Below is a small trained network, with its code and all its weights. Each question gives an input and a class and asks what happens when units are switched off, that is, made to give their printed mean instead of their output.

import numpy as np


def w(rows, s, z=0):
    codes = np.array(rows[::2]) - 128.0
    scale = np.full(codes.shape[1], s)
    scale[-1] = z or s
    return codes * scale


def f(y):
    return np.maximum(y, 0)


def log_softmax(a):
    a = a - a.max(-1, keepdims=True)
    return a - np.log(np.exp(a).sum(-1, keepdims=True))


def net(x, mask):
    res = np.array(x, float).reshape(1, 7) / 4 @ E
    y = f(res @ A[0][:, :-1].T + A[0][:, -1])
    res = res + np.where(mask, y, B[0][:, -1]) @ B[0][:, :-1]
    return log_softmax(res[-1] @ U[:, :-1].T + U[:, -1])


A, B = {}, {}
E = w([
[163,33,73,237,55,187,132],'x0',
[208,126,197,30,25,81,118],'x1',
[162,111,90,221,215,164,112],'x2',
[66,187,124,151,154,163,176],'x3',
[93,164,68,56,182,231,236],'x4',
[210,95,66,148,39,195,112],'x5',
[152,141,166,152,61,101,255],'x6',
],0.0054)
A[0] = w([
[106,99,152,197,93,143,32,116],'n0',
[132,90,165,217,150,105,66,171],'n1',
[173,51,110,137,94,157,44,192],'n2',
[38,119,19,117,177,211,100,196],'n3',
[146,142,205,158,76,122,170,90],'n4',
[82,216,244,1,135,86,159,168],'n5',
[111,155,132,149,54,97,154,121],'n6',
[88,96,131,143,123,169,245,236],'n7',
[119,134,37,167,191,180,157,252],'n8',
[143,58,137,189,105,185,239,221],'n9',
[183,106,139,32,86,119,92,232],'n10',
],0.0077,0.0034)
B[0] = w([
[47,127,133,134,98,61,90,195],'n0',
[173,141,172,141,121,104,83,207],'n1',
[139,97,200,114,134,69,58,218],'n2',
[181,190,116,88,173,189,152,250],'n3',
[162,157,83,171,161,168,188,163],'n4',
[65,95,254,157,78,40,26,240],'n5',
[141,161,109,111,149,128,161,162],'n6',
[172,175,143,86,210,167,154,228],'n7',
[134,181,124,86,181,125,134,254],'n8',
[204,159,135,131,124,162,107,232],'n9',
[104,146,160,132,118,139,58,211],'n10',
],0.0099,0.0079)
U = w([
[165,203,102,58,131,231,177,116],'0',
[85,17,63,141,49,117,184,2],'1',
[99,113,223,99,84,44,2,214],'2',
],0.0062,0.0018)

Each question gives the input, the list of numbers given to net, and the class t.
The units are the neurons (one row each of A and B). Each row of codes is followed by its name. A weight is (code - 128) times the scale printed after its matrix; where a second scale follows, it is the last column's (A, B and U).
mask holds one flag per neuron, in row order. A switched-off neuron (its flag False) gives its mean, the last column of its row in B, instead of its output. The means were averaged over made-up inputs and are rounded, as every weight is.
A unit's drop is (log p(t) with every unit on - log p(t) with that unit switched off) / (log p(t) with every unit on - log p(t) with every unit switched off).
The circuit of an input: a set's keep is (log p(t) with only the set's units on - log p(t) with every unit switched off) / (log p(t) with every unit on - log p(t) with every unit switched off). Starting from all 11 units, units are removed one at a time, each time the one whose removal leaves the highest keep (on an exact tie, the one counted first), for as long as the keep stays at least 0.8.
units of the circuit, in order: the units of the circuit, biggest drop first
top k neurons: the k neurons with the biggest drops, biggest first
drop when u is switched off: that unit's drop, to one decimal
input [-2,-5,4,8,-3,-6,6], class 0: units of the circuit, in order	n2, n7
input [-3,-6,-3,0,0,-3,-3], class 0: units of the circuit, in order	n2
input [-1,-6,-1,-1,-1,3,-5], class 0: top 2 neurons	n5, n3
input [4,-7,-5,-7,1,-8,-2], class 0: top 2 neurons	n5, n2
input [-1,-7,-2,-1,-2,6,-3], class 0: top 2 neurons	n5, n3
input [2,-3,-5,-8,4,-2,6], class 0: top 2 neurons	n2, n7
input [7,-5,0,0,-2,2,3], class 0: top 2 neurons	n5, n9
input [8,-4,-4,7,-1,-3,7], class 0: drop when n2 is switched off	0.0
input [3,-6,8,4,-3,-8,0], class 0: drop when n5 is switched off	0.2
input [-6,8,3,5,5,7,5], class 2: drop when n5 is switched off	1.9
